Small tables with named rows and columns. After each table, cells are looked up by row and column.

refuv =
|  | kazek | koli | giga | denove | zupib | kuzatik | tukopel | bez | vame | sogome |
|---|---|---|---|---|---|---|---|---|---|---|
| gofeli | 74 | 183 | 109 | 172 | 208 | 134 | 213 | 139 | 185 | 162 |
| zodom | 186 | 88 | 71 | 40 | 77 | 58 | 191 | 106 | 197 | 150 |
| peleb | 85 | 124 | 171 | 89 | 181 | 52 | 159 | 77 | 103 | 106 |
| vakevip | 108 | 208 | 129 | 118 | 89 | 199 | 220 | 128 | 73 | 183 |
| gev | 65 | 178 | 82 | 213 | 212 | 54 | 123 | 174 | 108 | 69 |
| kanipun | 70 | 218 | 175 | 42 | 151 | 130 | 198 | 56 | 81 | 81 |

What is the zupib of gev in refuv? 212
What is the kuzatik of zodom in refuv? 58
What is the sogome of gofeli in refuv? 162
What is the kazek of gev in refuv? 65
What is the zupib of vakevip in refuv? 89
What is the kazek of kanipun in refuv? 70
What is the tukopel of peleb in refuv? 159
What is the giga of vakevip in refuv? 129
What is the vame of peleb in refuv? 103
What is the denove of zodom in refuv? 40
What is the sogome of gev in refuv? 69
What is the sogome of kanipun in refuv? 81
What is the bez of gofeli in refuv? 139
What is the kuzatik of gofeli in refuv? 134
What is the denove of gev in refuv? 213
What is the sogome of vakevip in refuv? 183
What is the koli of gofeli in refuv? 183
What is the giga of gofeli in refuv? 109
What is the vame of kanipun in refuv? 81
What is the koli of zodom in refuv? 88

nidigon =
	gabu	foragim	nop	solom	keki	nav	velu
lut	-14047	11897	-18527	4197	-5257	-11613	-5104
geseki	-9713	-21053	-47613	-252	8712	-14766	-9601
zate	-11764	55574	-23288	-352	-10335	-30	-9009
buz	-4705	64121	9014	1093	-10060	-6649	-4738
fesif	-14785	3130	-19094	2499	-6139	-11063	-5234
kan	-407	-40244	9949	-23142	-11835	-3829	-10522
muluna	-6736	-4127	21972	-15053	-21068	-2234	-7353
nok	-6064	-70981	12157	-15415	-8742	-14108	-6450
zegase	-4563	-65379	3230	-16144	-6288	-12081	-8480
zir	-4145	-13073	-7639	-3446	1905	-15625	-5495
fol	-6380	-28632	-23047	-18580	-8712	-337	-13253
goganuf	-11093	52875	-21861	1369	-8478	-2920	-7996

What is the keki of nok in nidigon? -8742
What is the nav of zegase in nidigon? -12081
What is the nav of lut in nidigon? -11613
What is the keki of lut in nidigon? -5257
What is the velu of fol in nidigon? -13253
What is the solom of zate in nidigon? -352
What is the solom of geseki in nidigon? -252
What is the nav of fesif in nidigon? -11063
What is the nav of fol in nidigon? -337
Row with the largest nop: muluna

tinevis:
fields: zof, mabun, telik, rig, veg, rab, mufulav
buzi: [174, 97, 85, 183, 94, 118, 122]
pigipup: [180, 39, 108, 219, 65, 139, 105]
sozili: [93, 108, 134, 153, 126, 89, 149]
dovatel: [124, 120, 110, 167, 124, 90, 152]
daf: [128, 47, 135, 178, 82, 128, 108]
fug: [152, 89, 98, 147, 90, 129, 101]

buzi, veg => 94
buzi, rig => 183
sozili, zof => 93
buzi, zof => 174
dovatel, mabun => 120
pigipup, rig => 219
fug, mabun => 89
buzi, mufulav => 122
fug, zof => 152
sozili, telik => 134
sozili, rab => 89
pigipup, mabun => 39
buzi, mabun => 97
sozili, veg => 126
pigipup, zof => 180
fug, mufulav => 101
sozili, mabun => 108
fug, rab => 129
fug, telik => 98
pigipup, rab => 139
Row with the largest rig: pigipup

zasus
|  | vogafol | des | tov | momakiz | zek |
|---|---|---|---|---|---|
| fekoli | 161 | 101 | 205 | 128 | 161 |
| fisote | 148 | 168 | 92 | 163 | 191 |
| gigesa | 183 | 110 | 159 | 159 | 157 |
| zuvupak | 83 | 168 | 126 | 130 | 219 |
| rede | 150 | 132 | 101 | 134 | 132 |
| vos | 60 | 86 | 163 | 93 | 128 |
| fomi | 119 | 98 | 152 | 177 | 161 |
| dofidor | 106 | 112 | 156 | 228 | 170 |
| zun | 149 | 103 | 116 | 178 | 86 |

des of fisote = 168
des of gigesa = 110
tov of fisote = 92
zek of zun = 86
zek of fomi = 161
momakiz of rede = 134
momakiz of dofidor = 228
tov of zuvupak = 126
tov of vos = 163
vogafol of zuvupak = 83
tov of rede = 101

rinitik:
         gupavil  rom  tapivo  sud  zefef
giv           88  107     113  129     78
zizezis      122  103     122   95    175
suk          114  124     120  150    160
neb          113   46     131   87     60
rute         130  128     118   74    200
fula          85  135      94  129     76
lusofu       148  103      83   50    132
netib         93   99     110   97     73
fer          130  149      99   83    173
kos           82  115     141  118    140
garaf        126   73     110   78     83

kos, tapivo => 141
kos, sud => 118
giv, gupavil => 88
fer, gupavil => 130
giv, zefef => 78
netib, tapivo => 110
netib, rom => 99
neb, rom => 46
netib, sud => 97
fula, sud => 129
zizezis, rom => 103
giv, tapivo => 113
zizezis, gupavil => 122
fula, gupavil => 85
suk, gupavil => 114
zizezis, tapivo => 122
kos, gupavil => 82

mis.csv
,raleruz,fus,sumati,pesukik
labo,813,169,392,-142
remu,62,891,419,-498
dununek,-10,760,-148,-448
fozur,-617,156,-25,209
vos,-4,-26,12,-132
zalun,-377,264,-89,33

What is the sumati of dununek in mis? -148
What is the fus of remu in mis? 891
What is the sumati of labo in mis? 392
What is the sumati of fozur in mis? -25
What is the fus of fozur in mis? 156
What is the pesukik of labo in mis? -142
What is the pesukik of zalun in mis? 33
What is the pesukik of fozur in mis? 209
What is the raleruz of fozur in mis? -617
What is the fus of vos in mis? -26
What is the sumati of vos in mis? 12
What is the sumati of zalun in mis? -89
What is the raleruz of labo in mis? 813
What is the fus of zalun in mis? 264
What is the sumati of remu in mis? 419
What is the pesukik of dununek in mis? -448
What is the fus of dununek in mis? 760
What is the raleruz of zalun in mis? -377
What is the pesukik of vos in mis? -132
What is the raleruz of vos in mis? -4

neta.tsv
	verim	nodaduz
met	174	103
sumud	60	104
baloze	5	85
dur	81	131
kapa	225	34
sel	83	47
pamelik	71	133
goka	149	60
pomoleg	55	157

goka, verim -> 149
goka, nodaduz -> 60
pomoleg, nodaduz -> 157
sumud, nodaduz -> 104
sel, nodaduz -> 47
baloze, verim -> 5
baloze, nodaduz -> 85
pomoleg, verim -> 55
dur, nodaduz -> 131
Row with the largest verim: kapa

nir:
	siv	gugagib	gepibe	lel	tunelal	gudevag	pur
firim	162	164	170	66	179	171	164
lizulad	95	74	81	185	143	209	198
razilu	205	147	166	174	71	166	134
vak	147	208	148	73	134	111	119
pizi	121	111	198	76	168	47	63
zek	114	162	187	64	153	112	212
nopef	233	85	104	80	158	197	68

razilu, gepibe -> 166
lizulad, gudevag -> 209
razilu, gugagib -> 147
firim, gudevag -> 171
firim, pur -> 164
pizi, gepibe -> 198
lizulad, siv -> 95
firim, lel -> 66
nopef, pur -> 68
zek, tunelal -> 153
zek, lel -> 64
vak, gudevag -> 111
vak, pur -> 119
razilu, pur -> 134
firim, gugagib -> 164
firim, gepibe -> 170
Which row has the largest gugagib? vak

gure =
         nagu  laguse
gepo      3.4     3.6
radebot   4.9     3.2
selepez   4.4     6.8
puf       5.9     5.9
rad       5.8     6.2
kemena    4.1     3.9
dazofez   8.7     2.2
zeken     5.6     5.6

What is the laguse of puf in gure?
5.9
What is the nagu of kemena in gure?
4.1
What is the laguse of rad in gure?
6.2
What is the laguse of kemena in gure?
3.9
What is the nagu of rad in gure?
5.8
What is the nagu of puf in gure?
5.9
What is the nagu of dazofez in gure?
8.7
What is the laguse of radebot in gure?
3.2
What is the nagu of radebot in gure?
4.9
Row with the largest laguse: selepez

koniba.csv
,ligupab,ral
niku,-451,315
zirak,-139,-221
zaper,518,-133
matam,-990,8
daf,-207,473
pusatir,-798,-143

What is the ral of matam in koniba?
8
What is the ligupab of daf in koniba?
-207
What is the ral of zirak in koniba?
-221
What is the ral of daf in koniba?
473
What is the ligupab of pusatir in koniba?
-798
What is the ral of niku in koniba?
315
What is the ligupab of matam in koniba?
-990
What is the ligupab of zaper in koniba?
518
What is the ligupab of zirak in koniba?
-139
What is the ral of zaper in koniba?
-133
What is the ral of pusatir in koniba?
-143
What is the ligupab of niku in koniba?
-451

